Below is a small trained network, with its code and all its weights. Each question gives an input and a target symbol and asks what happens when units are switched off, that is, made to give their printed mean instead of their output.

import numpy as np


def w(rows, s, z=0):
    codes = np.array(rows[::2]) - 128.0
    scale = np.full(codes.shape[1], s)
    scale[-1] = z or s
    return codes * scale


def norm(h):
    return h / np.sqrt((h * h).mean(-1, keepdims=True) + 1e-5)


def f(y):
    return y / 2 * (1 + np.tanh(0.7978845608 * (y + 0.044715 * y**3)))


def softmax(a):
    e = np.exp(a - a.max(-1, keepdims=True))
    return e / e.sum(-1, keepdims=True)


def log_softmax(a):
    a = a - a.max(-1, keepdims=True)
    return a - np.log(np.exp(a).sum(-1, keepdims=True))


def net(x, mask):
    ids = ['αβδηθμξπστφω'.index(c) for c in x.split()]
    T = len(ids)
    res = E[ids] + P[:T]
    r = norm(res)
    for j in range(2):
        rows = slice(4 * j, 4 * j + 4)
        q, k, v = (r @ M[0][rows].T for M in (Q, K, V))
        z = softmax(np.where(np.tri(T) > 0, q @ k.T / 4**0.5, -1e9)) @ v
        o = O[0][rows]
        res = res + np.where(mask[j], z, o[:, -1]) @ o[:, :-1]
    y = f(norm(res) @ A[0][:, :-1].T + A[0][:, -1])
    res = res + np.where(mask[2:10], y, B[0][:, -1]) @ B[0][:, :-1]
    return log_softmax(norm(res)[-1] @ U[:, :-1].T + U[:, -1])


Q, K, V, O, A, B = {}, {}, {}, {}, {}, {}
E = w([
[80,158,145,179,133],'α',
[155,114,66,130,130],'β',
[176,79,168,128,105],'δ',
[64,106,149,136,101],'η',
[78,57,88,128,129],'θ',
[168,110,247,110,21],'μ',
[74,135,172,195,104],'ξ',
[122,141,141,127,65],'π',
[67,86,178,209,92],'σ',
[72,117,202,147,92],'τ',
[95,78,122,249,95],'φ',
[174,85,140,117,93],'ω',
],0.017)
P = w([
[186,156,131,107,162],'0',
[12,144,173,94,116],'1',
[48,61,214,219,178],'2',
[157,65,207,175,41],'3',
[41,155,117,107,94],'4',
[100,67,234,241,186],'5',
[175,75,200,204,9],'6',
[39,158,84,121,90],'7',
[139,52,230,219,191],'8',
[151,19,190,228,35],'9',
[20,146,36,117,77],'10',
[171,62,170,215,203],'11',
],0.013)
Q[0] = w([
[123,113,160,247,101],'h0',
[95,142,93,62,127],'h0',
[127,161,136,104,189],'h0',
[119,143,180,112,84],'h0',
[151,108,177,164,192],'h1',
[120,111,124,198,81],'h1',
[118,118,144,101,132],'h1',
[151,88,130,126,182],'h1',
],0.015)
K[0] = w([
[203,220,195,160,87],'h0',
[22,11,122,106,97],'h0',
[154,93,113,64,177],'h0',
[91,157,125,86,84],'h0',
[162,103,85,48,225],'h1',
[165,143,119,146,78],'h1',
[92,160,161,104,96],'h1',
[169,137,106,88,168],'h1',
],0.011)
V[0] = w([
[87,149,74,127,72],'h0',
[233,117,150,100,62],'h0',
[103,180,222,243,254],'h0',
[151,41,106,137,189],'h0',
[120,125,162,7,188],'h1',
[227,161,210,122,196],'h1',
[232,148,101,69,234],'h1',
[22,24,109,199,210],'h1',
],0.0091)
O[0] = w([
[88,124,111,13,124,116],'h0',
[235,114,68,129,121,170],'h0',
[1,214,162,204,10,162],'h0',
[170,20,198,200,114,77],'h0',
[228,140,144,49,114,81],'h1',
[188,56,222,74,110,112],'h1',
[75,177,221,69,203,10],'h1',
[173,191,194,230,205,156],'h1',
],0.0095,0.011)
A[0] = w([
[187,80,173,228,66,85],'n0',
[124,196,133,44,227,39],'n1',
[193,92,142,142,192,2],'n2',
[133,200,250,192,184,118],'n3',
[38,151,132,183,118,141],'n4',
[62,112,68,89,187,127],'n5',
[145,73,228,114,191,25],'n6',
[56,157,174,160,155,122],'n7',
],0.013,0.0073)
B[0] = w([
[116,45,103,193,151,242],'n0',
[226,154,75,222,147,127],'n1',
[125,44,118,125,107,134],'n2',
[149,216,87,155,122,176],'n3',
[140,92,136,48,181,248],'n4',
[180,213,47,145,169,143],'n5',
[6,173,126,56,68,139],'n6',
[148,133,146,114,200,172],'n7',
],0.014,0.011)
U = w([
[29,144,211,50,117,153],'α',
[202,62,91,54,248,87],'β',
[165,98,180,118,159,188],'δ',
[60,176,28,105,101,147],'η',
[96,143,77,177,192,120],'θ',
[236,209,161,124,169,239],'μ',
[59,166,187,142,104,63],'ξ',
[108,73,97,45,73,190],'π',
[110,132,137,178,142,3],'σ',
[93,48,196,123,38,83],'τ',
[146,107,134,135,167,63],'φ',
[149,103,164,94,189,191],'ω',
],0.012,0.0058)

Each question gives the input, a string of symbols that net reads in full, and the target symbol t.
The units are the heads (4 rows each of Q, K, V and O) and the neurons (one row each of A and B). Each row of codes is followed by its name. A weight is (code - 128) times the scale printed after its matrix; where a second scale follows, it is the last column's (O, A, B and U).
mask holds one flag per unit, heads first, then neurons. A switched-off unit (its flag False) gives its mean, the last column of its rows in O or B, instead of its output. The means were averaged over made-up inputs and are rounded, as every weight is.
A unit's drop is (log p(t) with every unit on - log p(t) with that unit switched off) / (log p(t) with every unit on - log p(t) with every unit switched off).
The circuit of an input: a set's keep is (log p(t) with only the set's units on - log p(t) with every unit switched off) / (log p(t) with every unit on - log p(t) with every unit switched off). Starting from all 10 units, units are removed one at a time, each time the one whose removal leaves the highest keep (on an exact tie, the one counted first), for as long as the keep stays at least 0.8.
circuit, biggest first: the units of the circuit, biggest drop first
k most important neurons: the k neurons with the biggest drops, biggest first
which heads matter: for each layer, one digit per head in row order, 1 if its drop is at least 0.15 and else 0, layers parted by /
drop of u: that unit's drop, to one decimal
input β β φ, target α: circuit, biggest first => (h1)
input π π ω, target β: which heads matter => 10
input δ τ α θ τ τ, target τ: circuit, biggest first => (h0, h1, n6, n4)
input β τ δ, target α: which heads matter => 01
input δ τ ω, target τ: circuit, biggest first => (h0, h1, n6, n4)
input θ α δ μ σ η, target μ: circuit, biggest first => (h1, n3)
input β π η δ α σ τ π η τ φ β, target α: circuit, biggest first => (h1, n6)
input θ η θ ω θ, target β: which heads matter => 10
input θ β θ τ, target θ: 2 most important neurons => (n3, n0)
input δ μ π, target τ: 2 most important neurons => (n4, n6)
input δ π μ δ μ θ, target τ: drop of n6 => 0.2
input π π τ π π δ β β τ δ φ μ, target β: drop of h0 => 1.4
input δ τ τ ξ ω θ σ θ τ α τ α, target τ: drop of n6 => 0.3
input π π π δ, target π: circuit, biggest first => (h1)
input θ β σ ω σ ξ τ π τ τ β π, target μ: drop of h1 => 1.3
input ω τ θ δ τ τ θ η π δ θ θ, target π: circuit, biggest first => (h1, n6)
